Here is a tiny trained network, its code and every weight. The questions are about switching its units off for an input and a class, where a switched-off unit gives its printed mean instead of its output.

import numpy as np


def w(rows, s, z=0):
    codes = np.array(rows[::2]) - 128.0
    scale = np.full(codes.shape[1], s)
    scale[-1] = z or s
    return codes * scale


def f(y):
    return np.maximum(y, 0)


def log_softmax(a):
    a = a - a.max(-1, keepdims=True)
    return a - np.log(np.exp(a).sum(-1, keepdims=True))


def net(x, mask):
    res = np.array(x, float).reshape(1, 4) / 4 @ E
    y = f(res @ A[0][:, :-1].T + A[0][:, -1])
    res = res + np.where(mask, y, B[0][:, -1]) @ B[0][:, :-1]
    return log_softmax(res[-1] @ U[:, :-1].T + U[:, -1])


A, B = {}, {}
E = w([
[133,94,235,196,98,86,74,85,148,134,156,235],'x0',
[207,101,77,194,100,102,33,61,102,172,79,56],'x1',
[89,156,115,104,181,107,106,145,251,128,58,141],'x2',
[178,150,146,65,170,184,115,71,78,196,93,202],'x3',
],0.014)
A[0] = w([
[134,124,144,114,54,134,159,129,90,155,158,135,202],'N0',
[162,114,202,246,103,116,123,92,149,204,167,225,102],'N1',
[61,120,154,74,164,126,214,175,111,79,181,187,156],'N2',
[90,125,157,144,98,95,71,87,236,121,119,203,129],'N3',
[120,138,24,138,214,132,169,181,127,114,92,53,136],'N4',
[110,142,7,82,170,190,211,135,125,136,127,41,142],'N5',
[133,107,100,136,129,162,166,136,47,117,144,92,124],'N6',
[157,80,90,121,104,82,85,137,127,192,81,83,101],'N7',
[140,129,139,85,115,168,63,61,84,189,71,128,127],'N8',
[202,144,151,10,218,241,127,83,135,255,135,204,109],'N9',
[53,118,215,96,150,167,189,186,151,91,160,154,90],'N10',
[80,179,201,87,139,160,187,215,132,87,125,169,126],'N11',
[141,53,130,142,67,180,208,126,26,134,228,115,94],'N12',
[56,99,126,203,40,50,148,164,193,77,198,14,110],'N13',
[89,186,116,48,152,98,31,168,245,137,43,135,62],'N14',
[186,80,94,176,95,87,98,135,125,187,51,131,165],'N15',
[214,77,69,153,70,53,28,102,162,141,133,27,125],'N16',
[111,82,107,134,102,55,86,189,145,48,137,94,98],'N17',
[157,81,121,132,61,151,185,107,92,83,190,135,95],'N18',
[110,204,89,83,165,215,156,108,94,138,99,28,95],'N19',
[103,74,126,174,130,144,135,162,133,91,124,109,250],'N20',
[114,82,244,188,111,26,96,125,163,145,186,185,125],'N21',
[137,180,108,104,169,117,114,159,242,166,68,150,154],'N22',
[50,82,116,147,253,81,126,140,236,107,25,136,126],'N23',
[111,139,167,110,98,205,200,148,143,116,211,141,92],'N24',
],0.0084,0.015)
B[0] = w([
[182,90,138,95,124,181,167,208,118,115,59,207,198],'N0',
[81,125,177,187,158,109,55,159,60,91,152,123,229],'N1',
[124,107,79,93,224,172,39,95,173,69,95,68,230],'N2',
[82,70,131,154,125,93,120,143,84,150,159,124,212],'N3',
[54,103,197,174,150,100,69,177,105,82,167,187,216],'N4',
[77,61,180,167,122,75,31,125,121,141,207,174,238],'N5',
[175,64,166,229,119,100,146,158,116,126,121,115,180],'N6',
[111,106,124,70,145,121,85,59,119,68,90,75,181],'N7',
[173,196,86,124,232,138,131,148,170,186,111,137,201],'N8',
[132,208,28,194,252,60,204,141,114,177,138,174,252],'N9',
[83,129,81,124,133,131,87,49,178,76,132,14,203],'N10',
[161,134,102,86,152,172,81,32,151,58,107,113,215],'N11',
[197,130,134,216,40,197,195,155,78,137,38,66,208],'N12',
[135,243,1,220,208,53,154,123,126,190,113,203,242],'N13',
[172,137,152,220,57,148,152,159,81,106,58,77,200],'N14',
[144,76,116,83,184,137,78,90,185,112,83,81,217],'N15',
[171,122,118,49,175,216,89,19,169,119,118,59,247],'N16',
[91,243,70,176,159,111,143,117,117,207,142,162,182],'N17',
[125,117,166,192,82,178,185,150,127,155,58,99,171],'N18',
[69,118,181,187,154,106,79,124,61,105,171,154,201],'N19',
[219,93,65,18,172,166,163,215,167,167,182,205,221],'N20',
[60,96,158,139,110,96,79,145,85,73,160,178,237],'N21',
[176,89,143,135,39,241,147,185,116,129,74,138,213],'N22',
[176,128,140,180,56,208,156,206,97,172,79,112,222],'N23',
[152,161,134,88,130,166,70,82,142,96,89,39,178],'N24',
],0.0076,0.02)
U = w([
[122,117,115,89,148,138,60,39,165,106,112,51,110],'0',
[118,251,68,163,169,66,142,124,124,158,131,165,110],'1',
[56,52,201,164,121,67,55,133,77,113,174,144,98],'2',
[159,95,154,177,54,170,158,158,101,140,78,83,110],'3',
[167,35,104,41,157,142,127,187,168,143,154,195,248],'4',
[96,151,142,82,78,106,135,92,141,162,121,103,116],'5',
[144,139,148,114,75,99,171,89,176,137,157,117,115],'6',
[130,131,160,106,112,67,159,134,140,142,167,115,117],'7',
],0.011,0.018)

Each question gives the input, the list of numbers given to net, and the class t.
The units are the neurons (one row each of A and B). Each row of codes is followed by its name. A weight is (code - 128) times the scale printed after its matrix; where a second scale follows, it is the last column's (A, B and U).
mask holds one flag per neuron, in row order. A switched-off neuron (its flag False) gives its mean, the last column of its row in B, instead of its output. The means were averaged over made-up inputs and are rounded, as every weight is.
A unit's drop is (log p(t) with every unit on - log p(t) with that unit switched off) / (log p(t) with every unit on - log p(t) with every unit switched off).
The circuit of an input: a set's keep is (log p(t) with only the set's units on - log p(t) with every unit switched off) / (log p(t) with every unit on - log p(t) with every unit switched off). Starting from the 12 units with the biggest drops (on a tie, the unit counted first), units are removed one at a time, each time the one whose removal leaves the highest keep (on an exact tie, the one counted first), for as long as the keep stays at least 0.8.
circuit, biggest first: the units of the circuit, biggest drop first
k most important neurons: the k neurons with the biggest drops, biggest first
drop of u: that unit's drop, to one decimal
input [-3,-2,3,-2], class 4: 4 most important neurons => (N1, N12, N21, N20)
input [-1,0,3,2], class 4: circuit, biggest first => (N13, N10)
input [-1,1,-1,-3], class 4: circuit, biggest first => (N20, N10)
input [-1,0,2,-6], class 1: circuit, biggest first => (N13)
input [8,1,-8,8], class 1: 2 most important neurons => (N9, N8)
input [-8,6,-8,3], class 2: 3 most important neurons => (N5, N19, N4)
input [-7,-4,6,4], class 2: 3 most important neurons => (N5, N4, N19)
input [-3,6,7,3], class 3: 2 most important neurons => (N14, N22)
input [1,2,3,3], class 4: 2 most important neurons => (N13, N12)
input [6,5,4,4], class 2: 2 most important neurons => (N1, N3)
input [-2,-1,-8,-8], class 1: 4 most important neurons => (N13, N17, N22, N23)
input [5,-1,-3,-5], class 1: 2 most important neurons => (N13, N5)
input [2,4,5,-4], class 3: 4 most important neurons => (N9, N23, N2, N14)
input [3,-6,-2,-6], class 0: circuit, biggest first => (N2)
input [-8,-7,8,-6], class 2: drop of N16 => 0.3
input [5,-8,2,-7], class 0: drop of N10 => 0.6
input [3,-8,6,3], class 0: drop of N10 => 0.0
